Each row has a hidden value. The values are split into ranges, and the band after each row names the range that its value falls in. Each part has its own value, ranges and names.
[-262 -134   34 -421  186  239  224   30  -68  251   38  -41  221 -184
 -210  216 -521 -178 -152  168 -101  296  190 -141   78  -73  134  -76
  146  202 -154  279  153 -154 -159  -21  201  445  134    6  518] | [102]
[ 126   35  178  -67 -191   64 -106   -2  100  107   38  -58 -107  -34
   12  -78  176   21  217  121  -45 -171   95  290  -74  191 -234   88
  164 -115  100  -13  -40  -60    8  -48   56  135    0  -63 -131] | [81]
[ 220  164  -78   29 -131 -151   85  125 -186   22   58  129  -29  -29
  -40  147  148   -2  201 -218  -32 -135  -54   97  -18  159    4  -57
   29   31 -290  -46  218   80  167  227   68  -33  165  -34 -346] | [89]
[  33 -250   18   65  -24  377   54   24 -296  120 -192  146  101  -56
 -119 -107   33   15  -24   40  -97  -62  -68  182 -202   42 -111  -94
    5  -65  158  124 -193   26  140  225   17  122  -29  111   26] | [109]
[ 107   42  199  142   70  -83   71 -372 -379  192  179  299   54  -55
   49 -193   56   95  537 -380 -125   96 -212  352   74  130  -66 -118
   50    9   56  -73  -28  266   34  243 -309  -54 -110  -52 -147] | [96]
[ 134  177  148   10  -79 -121  -39  -26  228   90    5  108  181 -171
  111 -317  242  123   74  209   -2  -17   44  292  195  214 -100  183
   20  -52  185    0  123  -38 -125  -64 -246   47  -76   41  323] | [80]
[ 178   62   76  -65   43  114   85  169  -78  295  -45   30  -86   24
 -155  103 -134 -135  -53  -32 -113   77  -52   89  -81  165   50   84
  -38   39 -216 -117   -1 -223  263  206   13 -130   55 -177  -53] | [109]
[-233 -124  153    3   54 -165  269  -12  -61  -28  239  -81 -336  184
   44   81 -414 -229   56 -144  -52  163   55 -297  146  140  -70 -165
   50  160 -230   50 -106  154   63 -156   36   27  238  -77 -257] | [89]
[-261 -149  -16 -201  374   50  290 -118 -189  139 -173   21  213  -26
 -201   29 -418 -134  -29 -216  -96  295 -132  -74   83 -152  206 -123
  186  320 -339  187   45  189  -30  -68 -192  404  102   -3  340] | [100]
[  22   82   87 -146  -53   27  161 -204   20  179  143   31  281 -257
   -4 -103  -13   36  196  162   64   94  125  203  189  -16   49  -51
   99   34  198  260  283   -7 -120  169    5  173   55  149  209] | [98]
[  57  189  -19  130  148 -282   84 -119   45   62  101   22  -51  -19
   -9  -33 -210    9  117   -4  -78  336   -6 -172  176  105   79   36
  -79 -270 -292  -56  158   65  -26   81 -353 -284   44  -52  357] | [96]
[ 176   41  242  267  303 -166  389 -523 -349  476   28  120   66   40
 -132 -333 -121    2  195 -449 -103  350 -491  286  165 -182  149  -46
 -133  214  -96   18  -10   27  277  262 -496 -263   19  -62 -206] | [102]
[  53  -49   38  562 -344  -69 -230 -378  160   45  204   12 -408  173
  261 -175  146   51  656  252 -125  139  114  177 -182  227 -354   86
 -122 -524  320 -144 -260   62   86  195 -422 -496  -78 -172 -265] | [107]
[ 340  -69   20   35  -45  329 -246  159   74  194 -386  121  323 -244
  -96 -318  269  142 -211  449 -161  -61  -11  276 -275  169 -132  285
  -81 -516  241  -89 -121 -341   96  269  -84 -247 -223    7  711] | [101]
[-277 -500  310 -200   38  470    3   58   97  347 -447  -95 -153  137
 -120 -170 -255 -244 -198  194 -176 -182   47   60 -402   -4  -24   98
  209  -52  125    9 -538 -172   66    0  279  127 -127  -39  214] | [80]
[  78  168  120 -103 -231  -20   51   21  130   48   88   -5   56 -126
   20   -5  179  125   88  169   91 -230  119  219  129   81 -184   11
   27   53  129  258  190   31 -201  -23  127  319  141  198  -97] | [81]
[ 407  231  -64  -24  -87  116 -159  622  360  -81 -174    4  126 -133
  -20  -21   61   21 -472  594   16  -33  150  -88  -13  448 -154  313
 -279 -369   10 -116   59 -357  160  162  -10 -380   53  -27  578] | [101]
[-147  -53  207  133  -52 -316  108 -557  -41  247  295   -4 -283  192
  144   55 -276 -175  784 -296 -152  180  -74   98  -55  -21  -47  -57
  121   83 -140  -73  -69  170   34  155 -124 -182  126 -299 -487] | [98]
[ 308  256  244 -209  -87 -141   64   90   42    2  141  -71  100 -284
  -42 -268  329  169  -91   71  103 -218  102  204  297  195 -123   12
  203 -210   55  106  300  -38  -88 -163  132  180   19  229  138] | [100]
[ 236  323 -128 -113   24  158   85  329  101  320 -182  203  333 -162
 -191  267 -111   59 -280  261  -24   83  -41  116   32   73  121  211
 -370  175 -167  135  293 -297  -30  393  -60   16  135   35  402] | [102]
[-285 -300  242 -147  -62 -155  104 -171  143  -11  215 -364 -456  171
   73  -31 -341 -364  285    4  -87   67  250 -227  -55   95 -100  -92
  465 -112 -162  -48 -173   26  117 -316  258   43  163 -226 -272] | [80]
[ -62  -11 -230 -273 -235  259    9  410  -68  -11  203   65    3  -24
  -62  670 -309 -256  168  184  -85   31  289  -50 -169  258 -133  -63
   24  357 -217   99  169 -143  106  180  389  371  357 -250 -280] | [109]
[ -78  -76   -5   -6 -348   -1 -102  296  117 -213   74 -166 -516  104
   50  153   67  -76   47  181   -6 -306  392 -261 -140  298 -201  -92
  206 -476 -146  -18  -65   93  -16 -115  363   14  105   98 -222] | [96]
[ 384  315  -26 -331 -194  -22  -22  453  242 -112  113 -111  181 -279
  -28  102  139  -52 -101  360  156 -182  294   48  126  357  -34   97
  146 -161  -51   19  421 -217  134  118  338   -7  183   28  150] | [80]
[ 138  233   88   46   41 -140  294 -179  -75  272   35  154  237 -166
  -55 -151   60  131   27  -77   66   76 -134  187  275  -71  155  -24
 -151  129   10  220  305   40  -65  266 -189  -15   74  227   89] | [107]
[  23 -161  278  386 -208   64 -298 -453 -100  -40  242  212 -172  -30
  297 -462  233  215  665  135 -157   30   87  329  -72  339 -481  -33
   45 -620  589 -116 -384  276 -146   73 -385 -239 -319    4  111] | [89]
[ -62 -200  -39  -76  103  433   77  307 -161  -42 -261  240  296  -96
  -68  -66 -124  -19 -257  171  -30    5  -12   53  -52  208  -65  -64
  -75  141  170  147 -176  109   56  166  -71  228  -21  141  399] | [107]
[  13 -239  274  -69 -106   78  -93  100  -70  241 -132   -3 -335  143
  -36  -49   11 -151   59 -113 -264 -241  -24   88 -336  199 -164  105
  170 -150 -160 -251 -348 -162  157  -26  275  -88  -51 -236 -206] | [107]
[-188 -247  -64 -109  101  353 -113    0   80  216 -362  -22  113  -44
 -166  -15 -172  -58  -43  283 -208  163   92   71 -270  -34   -1  130
  148 -160  -49   57 -170 -117  -76  -21 -144  257 -112  -83  612] | [100]
[-132 -132  284   27 -204 -236  -53  -87   73   23  146 -189 -540   48
   79 -344  294   -9  108  -63 -144 -160  245    7   72  212 -179   -9
  448 -403  -93 -156 -106   26  -87 -555   59  152 -122    3 -125] | [96]
[-192  -16 -174 -362   -2  269   21  166   -6  125 -261   30  272 -346
 -237   51   73  107 -214  255  -24  -47  348  -11   26  -66  251  -58
  321 -255 -134  282  342    4 -354  -33  148  588 -115  356  803] | [109]
[ 138  -86  -86   84  -10  277 -106   83   14   77 -386   48  161  -33
 -120 -109  128   67  -29  201  -75  -65  -86  225 -258   44 -107  118
  -12 -175   46   47 -135  -23  112  178 -182   47  -40   23  246] | [81]
[ -84 -171  187   22   28  126  -55 -156  -45  135  -15   11 -125   30
   -5 -150 -102  -29  198   40 -160   80   26  116  -98  123 -169   12
  135 -185   70  -31 -238   45  -22  -56 -133   61  -98  -82  152] | [88]
[ 176  -54  192  296 -127   13 -213 -449 -141  167  185  191   63 -176
  137 -480  357  217  507   93 -214  165  -23  498   -5  195 -339   84
   80 -395  418 -117 -123  -13  -42    2 -446  -88 -271 -103  187] | [109]
[   2 -437  135   68 -107  379 -186  -81   42  195 -206 -201 -210  138
  -73 -145  -47 -190  135  266 -249   21   18  214 -485   76 -333  149
  191 -221  158 -110 -495 -278  306  -54   28  -23  -34 -327  -97] | [81]
[  68   96   83  -81   96 -100 -111  204  151 -124   94  -21  -52 -138
   49 -234   -7   -1  -89  209  -83  204  225 -107  214  434  -82   99
  180 -401  -90 -203   41  -11  -26 -267 -252  -79 -144  -78  646] | [89]
[  20  -91  172 -177 -206  116   41  -53   27  181  263 -115   19 -159
  -21  -15   14  -72   92  257  -96   47  194  220   35   88 -280   38
  161  117  183  163   77 -303  -12 -194  226  357  153 -112 -105] | [88]
[  79   37   76   89 -255  -71 -154 -102  275  -28  131 -151 -230   -7
  139 -119  105  -39  380  298    8  -32  275   74  -62  239 -160   72
  185 -474  141  -78    1   -3   42   53  -35 -226  -22  -62   -7] | [80]
[  62 -245 -130   51  -14  525  -36  137 -323  166 -244  261  187  -12
 -134  152 -123  -78  101   73 -167   31  -92  212 -389  118  -86  -37
 -106   56   90   24 -232  -37  260  490  -12   24   -2 -100   22] | [96]
[ -27 -202  321 -101  115    9  -79  -62  146   66 -106 -194 -191  -41
   -3 -445  -54  -76  -69  163 -119   32  148  -82  -29  202  -55   80
  338 -599   35 -171 -249  -49   24 -216  -23 -203 -231  -18  546] | [98]
[  -9   -2  -55  -20 -274  235   75  148  -27   73  -45   87   61 -117
  -61  112  132   98  -71  248   42 -217  164  118  -36   27 -124  -64
  -75   10  150  326  119  -18 -138  146  211  329  137  284  -56] | [102]
[  91   -7 -231  -50  100  241   29  581   82   33 -508   72  115   -8
 -209   76  -43  -73 -542  217  -61  -24   -4 -142 -155  176  154  151
 -115  -64 -318  -47  -12 -142  202  150  -69  -37   32   36  478] | [107]
[ -55 -109  233 -109   88   79  101  -81 -125   62   -4   -2 -147   31
    3 -198  -73 -126  262 -206    9  -51   35  119   24  207   69 -147
  340  -85   13  -83 -133  267  153   70  -47    8 -121   16  -72] | [98]
[ 111  -24  171  -71 -135 -176  -55  -62   96  100  260 -173 -129 -162
   27 -232  141  -49   66  191 -167  132  217   58   92  202 -192  116
  270 -307  -27 -117  106 -306   38 -328   55   -1    5 -188  158] | [89]
[-128 -350  252  -60  -78  369 -178  233   47   49 -110  -49 -345   90
   18 -202  -52 -141 -108  246 -186  -88  228    7 -227  393 -258   58
  211 -343  178 -192 -493  -96   99 -190   91   11 -210 -109  212] | [89]
[-202 -121   85 -380  193   11   92  104  -47   97 -119   38  131  -96
  -85  -32 -171 -174   17 -146 -134   60   68   29   45  128  153   -8
  409  215 -292  -58   55   74  -37 -210   34  413  -33 -126  354] | [98]
[ 164   86 -160  357 -205  -87  158  111  -51 -273   -5  165  151  -71
  100 -129  232  203 -104  181  139 -118  -52  -32  151  101 -219 -107
 -323  -71  174  307  122  228    1  185 -150  -57  243  364  -99] | [107]
[-517 -726  211   69 -114  475  -53 -386 -164  114  -91   19 -202  169
  105 -184 -233 -196  464   88 -222    3  119  164 -407   -3 -287 -171
  312  -24  441  115 -649  214  -17  -30   44  304 -125  -83 -133] | [98]
[ 221  -53   60  -56 -113  128 -253  195   -6 -184  212    6   46 -226
   75 -174  106   11   73  369 -132  106  267   62   -8  482 -371   67
  171 -480  194 -159  -47 -150   89 -125   -7  -61  -84 -156  417] | [96]
[  65 -208  276   -9   -4  168 -135  -54  -74  117   -4    9 -110  -25
   -9 -194  -84  -14   68  137 -203   -9   30   70 -181  205 -292   60
   75 -393  132  -93 -319 -105   20   -6   67 -119 -108  -97  244] | [102]
[ 521  231   44  115  -77   19  -76   55  -87  -97  -11  219  439 -269
   17 -169  244  296   29  219   46 -142 -172  267   34  183 -336   78
 -291 -268  253  150  121   10   -7  362  -75 -184   93  180  246] | [100]
[ -63 -176  208  -55  369   85  191  -17 -186  391 -182   19 -125  110
 -195 -203 -283 -230 -143 -278 -246  321 -211   53  -14   92  188   64
  147  155 -317 -242 -235 -126  305  -87 -299  -51 -125 -278  191] | [96]
[-305 -411  219  137  120  113   38 -221 -109  317 -172    6 -354  275
  -53  -79 -366 -189   96 -121 -330  157 -119  -76 -296  -27  -92   34
   33  -63 -156 -109 -514  -23   52  -61 -110  -67  -54 -226   12] | [109]
[  23 -144   78   77  190  330   67 -230 -263  290 -147  205  195   -7
 -114  -36 -281  -16  228  -39 -135  216 -212  227 -173  -19  -22  -36
 -122   21  120   79 -215   71  107  431 -261  -67  -61  -51  192] | [88]
[ 430   97 -105 -118   18  219  -93  400 -121  -32   49   93  251 -163
 -112  207 -133  -99  -58  231 -104  137   -1   67 -132  370 -202  107
 -117  -73  -98 -120   74 -284  358  301   72 -176  162 -276  183] | [102]

New part:
[  20  310   42  288 -118 -178   32 -117  372  344  -35   21 -272 -126
  160 -287    9 -118   75 -133  -25  264  174  242  -42  120  -40  -29
   70   33  194  152   27  -25   64 -296 -108   80  -89   34  131] | <96>
[-138   -6  -28   47  -15 -113  242   97   42 -126  -79  205    5   53
  -40  105   41 -107 -125   -3  122  126   87   45  -96  233  164 -103
  111   17  100   77 -119  -17  195 -139 -103 -209  144  -29   16] | <83>
[ 166 -222 -336 -119 -124  135  -92   -9  -62  -51   -2   41  -67  -16
   91  136 -106 -254   76   15  -31  -70 -126   46 -114  -77  -92   93
   97 -106 -184  -50  -38   92  -66  155 -165   64   24  154 -142] | <78>
[ -11 -128   96  -12  -65   46 -291  121 -102 -452  -27  150  116  183
 -188  295  268 -237 -193  115 -153 -329  -38   22  -54 -202   71  -11
  210   39  -96  -43  -21  -81   13  196  -41 -184   98  -77 -159] | <79>
[ 133 -174 -123    4  -15  158  -48 -106   27 -119   84  107  -96 -224
  120   63   22 -104  157   91  -73  -91 -104  234   -4 -193  -68   14
  169  -92 -279   58 -221  175  -33  222   45   40  142    5  -50] | <93>
[   5  475   27  234 -191 -202  -65  -19  343   93  -40  107  -70   67
   80 -212   71 -153 -157 -212 -214  206  226  259  -90   40   51   -2
  124  118  135  -31   94   72    7 -105  -79  -30  -19    8 -116] | <89>
[ 131  331   -2  272   50  -97  -54   -9  277  204  -65  -67 -126 -179
  119 -106   16  -32  -34 -127  -65  218  134  270    9   99  -44  -31
 -239    2   85  -13   37   59  -72 -156 -134   66   -7   35    5] | <79>
[ 139  -24  126  117  -66  223  -97 -171  -66   97  -36   52 -220 -244
   96 -121  170 -199   78  -61   57   11  -73  323  162 -126  -73   72
  160   29 -100   67 -289   33 -130   57  -69 -131   84 -151  115] | <89>
[  43 -186  -56   69 -175   76   49 -116  -31  -10  -44  189 -108   -8
   86  129   44 -219   50  -40  106    3 -116  199  -27   28   10   39
  228  -53  -20   34 -144  -65  -81   96 -169  -74   28   14   -9] | <76>
[ -19   31    6  203 -323   -3  283 -101  213  100  -90  148  -77   78
  243  -27   37 -361  126  -39   86   92    6  166 -136   96   89  120
  433   16  214   30 -212   52  -38  110 -113  -80  -84   90   20] | <84>
[ -22   78 -288   43   20 -136   44  -12  214  -25  -29  176  -40 -145
  -42   33 -271   33  -32   -8 -122  247   36  268 -162   57  -11 -183
 -134  -77  -79  -28   57  125  108  -77   -6  146  370  252   27] | <100>
[  99  392 -330   31  -13  -15  -78   92  135  137   31  120 -169 -142
  216 -233 -353  -24  -95 -139  -23  169  248   54 -101   42  -98   55
   47  233   17 -120  150  290   56 -318 -165  120  109 -112 -142] | <89>
[-118  280  -98  124  -81 -147 -158 -204  317  216   78  440 -157 -110
   54 -125 -393  118   25  -28 -119  190  212  287 -136 -110  -41 -231
  143   22   33   24  102  131  108  -63  153  265  181   59   54] | <78>
[ 228 -155 -215   37  -26  139  215  186  -87  -58 -138 -304  -21   10
  170  194  231 -378   31  -35  165   36  -86  -81   -2  315   16  263
 -142  -80   30  -27 -166   64 -114  -28 -408 -227 -125   41  -95] | <93>
[ 290  -27 -447 -120  168  177  160  -46  -31  395   -2 -151 -236 -405
  291 -118 -245  -37  126  -90  204  256  -38   96   34   49 -179   15
 -346 -193 -237   74 -192  197  -35  -58 -184   91  -87  126  -96] | <76>
[ 167   25 -192 -116   -5  231  -60   60  -87   80  -46   47  -74  -19
  249   14 -190 -233  125   49   85 -106  115 -137  -28  -29   -1  123
  119   26  -94  -90 -151  289  -53  182  -88  -13 -148  -28 -168] | <92>
[   8 -318 -120  -21  -56   62  -19  -95   20 -197   77  210   39  -47
  -56  315   66  -94   31  109  -56  -97 -153  191  -84 -137   -7  -79
  120 -234 -206   81 -171   10   19  286   58   -2  118   88  -66] | <96>
[ 108  277 -101   87   -3  202 -292 -177   96  378  130  205 -226 -208
  260  -92 -299   18   45   -3   85  -29  213   77   53 -261 -208   34
   79   62   23    3  -25  213  -94  -12   46  187 -170 -232  -61] | <100>
[  46   73 -369  -19    3 -177  179  141  201  -90  -83  -39   21  -47
  -31   18 -102 -114  -92  -67 -144  271   27  138 -199  189   40  -83
 -197 -106  -84  -25   49  123  143 -108 -133   14  243  317  -92] | <92>
[ -71  -44   22  -30 -109  212  -64  -84  -87  183   28  171 -142  -34
   -7   36   13 -239 -138   87  243 -136   45  -69   11 -293 -121   20
  296    4  147  186 -215 -110  113  -70   25 -156 -158 -201   52] | <92>
[-151  317  120  182 -122 -273 -120    7  284  -62 -153  276  -69  129
  -85 -139  -99 -114  -31  -35 -216  150  233  211 -144  124  173 -186
  166  155  153  -45  138   18  133 -116   -1   25  258  151  104] | <96>
[-201 -225  -29  -79 -336   65  -68 -192  -60   60   60  397   79  370
 -108  412   90 -281 -168   37  133 -111  -21  -60 -123 -131   36  -28
  334 -237  153  124 -136 -197   20  321   28 -175 -272  -18 -115] | <79>
[-188 -171 -132   26 -179  -97  168  -17   73  -85   65  157  -12  115
 -165  233  201 -190 -226   20  101   78  -34   30 -129   53   -8  -40
  173 -143  143  245  -78 -206  228 -187  -83 -208   35  -31   33] | <100>
[  26  -35  -92 -182    7  180 -208  -57 -174   -7   -1  250  -10   64
   33  141 -105 -111   13   44   17  -74   99  -28   22  -67   56  -50
   47  -66 -181  -50 -156  190  -34  311   35  -88  -14  -53 -141] | <89>
[  49  290   92  213   91 -148 -156 -127  214  221  -57   59 -240 -221
   14 -198   30   58  -11 -113  -76  243  132  355   81   38  -28 -192
 -227   -4  -16  112   35  -65    7 -196  -62   51   95   34  101] | <76>
[-150  236   81   78  100 -131  140   43  131   43  -99   25   47   27
 -138   65  198  -64 -217   10   26  254  189   84    5  154  140 -193
 -274 -111  137  141 -170  -20  170  -53   41 -273   70   50   52] | <84>
[ 134 -211  233  117 -102  107   40  -37  -41   29 -158  -39 -158   19
  188   15  289 -390  244   55  139 -177  -84   42   45   49   99   93
  279  -33   17  116 -276 -123  -86  179 -192 -159 -264   16   35] | <83>
[ -26 -109   75  -93  -94  203  -67 -224 -141  420  -18   87 -248   15
   63  -27  107 -266  101   21  275   29   76  -88  125  -21  -41    5
  106 -169   72  273 -305  -96   40   56  -23 -197 -338 -111  133] | <96>
[ 155  407 -168  243 -105  -74  148  228  269 -109 -190 -124  -91 -153
  186 -305 -100 -281  -87 -121 -138  163   95  236 -153   68   -6  150
  140  337  134 -200   64  216    1 -313 -259    2  315  109  -35] | <84>
[  -9  -86 -152  -96 -148   44  152   71  -39 -130  -49  140   65  131
   23  137   67 -287 -141  -16   50  -34  -18  -12 -130  -29   88   29
  237  -57  -34   16 -175   27   80  159  -86 -207  -47   51 -204] | <83>
[ -39   62   61   -2 -134 -127 -107  105  116 -215  -38  174   49  335
   72  102  129 -257   72   56 -166 -157  214 -144 -140  138  233    8
  308   26   -6   -6   14  117   93  210  -43 -100 -185   13 -207] | <96>
[ -70  250 -237   95 -139 -197  179   33  194  368  -17   62 -100  180
  126   52  -62 -138 -220 -182  227  285  226 -125 -139  305   -5   10
  -98  -64  349  122  134 -130  109 -344 -297  -74 -363   -9 -137] | <76>
[ -12  185   13  109  169 -246 -127  -59  294    3   25   13  -29 -160
 -181    1  172  121 -107  -26 -276  236   98  336   -7  -11   22 -306
 -397 -234 -172  169    6  -24  138   -4  122   22  159  181    3] | <78>
[ 241   52 -141  -23   59  123  -56  335 -112 -349 -123 -211  -55  -59
  106  -71  139 -313  -18   -4  -84 -133   55  -73   -2  126   39  227
   80  244 -143 -143  -38  244    7 -154 -304 -185  165 -111 -138] | <96>
[  71  -82 -201  -21   55   87  -63  131    6 -229   90   20   55  -54
   34  254   57 -112 -123  152   -5 -201  -18  -47  -99 -197  -82   30
   29  -36  -92   24  -52   73   59   53  -49  -29    8  -61 -208] | <84>
[  17 -136   95 -106  -53  166 -178 -123 -169  155  -81  -22  -93  102
 -103  126  283 -305  -22   38   90  -40   -2  -35  121  -62    8  -19
  -74 -219  -31  182 -248 -141  -23  207  -37 -266 -221   16   39] | <92>
[-190  155  126  157 -119 -265   36 -168  305  179  -28  300 -156   24
  -29 -137   -7  -48   32  -31  -53  216  160  234 -108   71  106 -251
  175  -58  127  210  -29 -111  204  -95   76   18   29  114  140] | <89>
[ -70  -49 -118 -135 -124  208 -111   -8 -182   67   20  157  -75  115
    4  132  -20 -277 -150  102  212 -143   71 -197  -30 -177  -79   69
  225   33  120   85 -129  -29   77  -17  -68 -185 -124 -166  -52] | <84>
[ -28 -121 -127  -48  -89   42   96   39 -114  -39  -56  -83  -28  106
 -144  188  322 -285 -197  -64  110  150  -26  -10   33  218   20   71
 -120 -146   55  146 -151 -109   67 -121 -225 -359   13  -33   24] | <100>
[ -40 -125   72 -121  -22  146  -84 -132 -189  187 -102  139 -222  -46
  -34  -80   29 -222   81   45  178   34   23   23   89  -15   21  -91
  101  -50  -34  172 -257  -74   85   13  -33 -182    5  -19  176] | <89>
[ -94  -10    3  -78 -107   55 -347 -176   -8  -39   48  362   41  182
 -117  254  -35  -84  -57   82 -133 -102   92   85  -32 -208   41 -148
   88 -153 -102    7  -45   37  -28  390  161  -17   -4   36 -106] | <100>
[-178  271   63  219 -204 -118  -38 -309  259  422   66  237 -187  -27
  -94  -73   90  -38 -207 -180   46  361  148  323   31   -4  -89 -126
   -4 -130  257  242  -48 -172   68 -212   38  -83  -46  -85  173] | <96>
[-149  -19  238 -101 -116  -89 -120  -12   -9 -111 -108  212   35  330
 -126   66  264 -298  -29   85  -93 -131  139  -85  -60  -37  252 -159
  257  -89  -15  145 -167 -105  164  308   92 -264 -183   86  -85] | <89>
[-168  -21  -93   11 -219 -209  245   53  163  -93  -50  153   27  206
  -94   60  154 -268 -166  -48  -15  142   45   35 -209  145  137  -66
  244  -79  129  152  -68 -112  248  -87  -83 -204   11  128  -47] | <79>
[-146 -154  191  200 -168 -137  156  -63  207 -124    5  159  -50   76
  -50  130  330 -221   11   90   19  -52  -24  138  -93   21  102  -65
  356  -97  133  267 -173 -204  174  -16    3 -158  -47  -10   99] | <100>
[  40  363  -83  192  -61 -236  -66  141  392 -115  -63   70   70   54
   38  -29  -69 -106 -141  -47 -290   44  175  164 -223  -55   60  -75
   30   65   58 -114  174  110   60   -2  -22  118   52  192 -207] | <96>
[ -82 -103   27 -142   -7  -36  -34   63  -42 -288  -81  203  199  247
 -152  293  163 -178  -83   90 -137  -75   55   -8  -89   26  248 -158
   22 -187 -162   -5 -181   69   87  443   97 -225   29  153 -185] | <79>
[-146   96  -42    0 -256  -94  -77  -38  169   97   34  298  -49  287
   70   50  -83 -246  -39   48    8  -99  208 -155 -201  -76   56  -23
  422    6  193  104   45  -31  162   36   11   -2 -283   -4 -128] | <92>
[ -21  182 -163  122  -45 -130 -138 -234  142  444   30   37 -131  -21
 -119  136   79   36 -254 -229   56  427   59  270   57  138 -143 -146
 -532 -302  125  158   98 -231  -76 -168 -166  -24 -112   81   23] | <83>
[-264  -18   -3   -4 -303 -227   69 -260  192   80  -15  227   -5  234
 -291   85  288 -220 -184  -91 -146  320   -4  282  -97   31  101 -218
   51 -322   58  280 -128 -238  172  129   98 -233   70  270   83] | <93>
[-210  108   16   42 -150 -106   31  -74  195  184   27  372  -22  204
   52  107 -152 -114  -46   70  109   -6  235 -105 -176  -21   89 -134
  294  -61  240  133  -38  -27  191   44   95    0 -245  -14  -47] | <96>
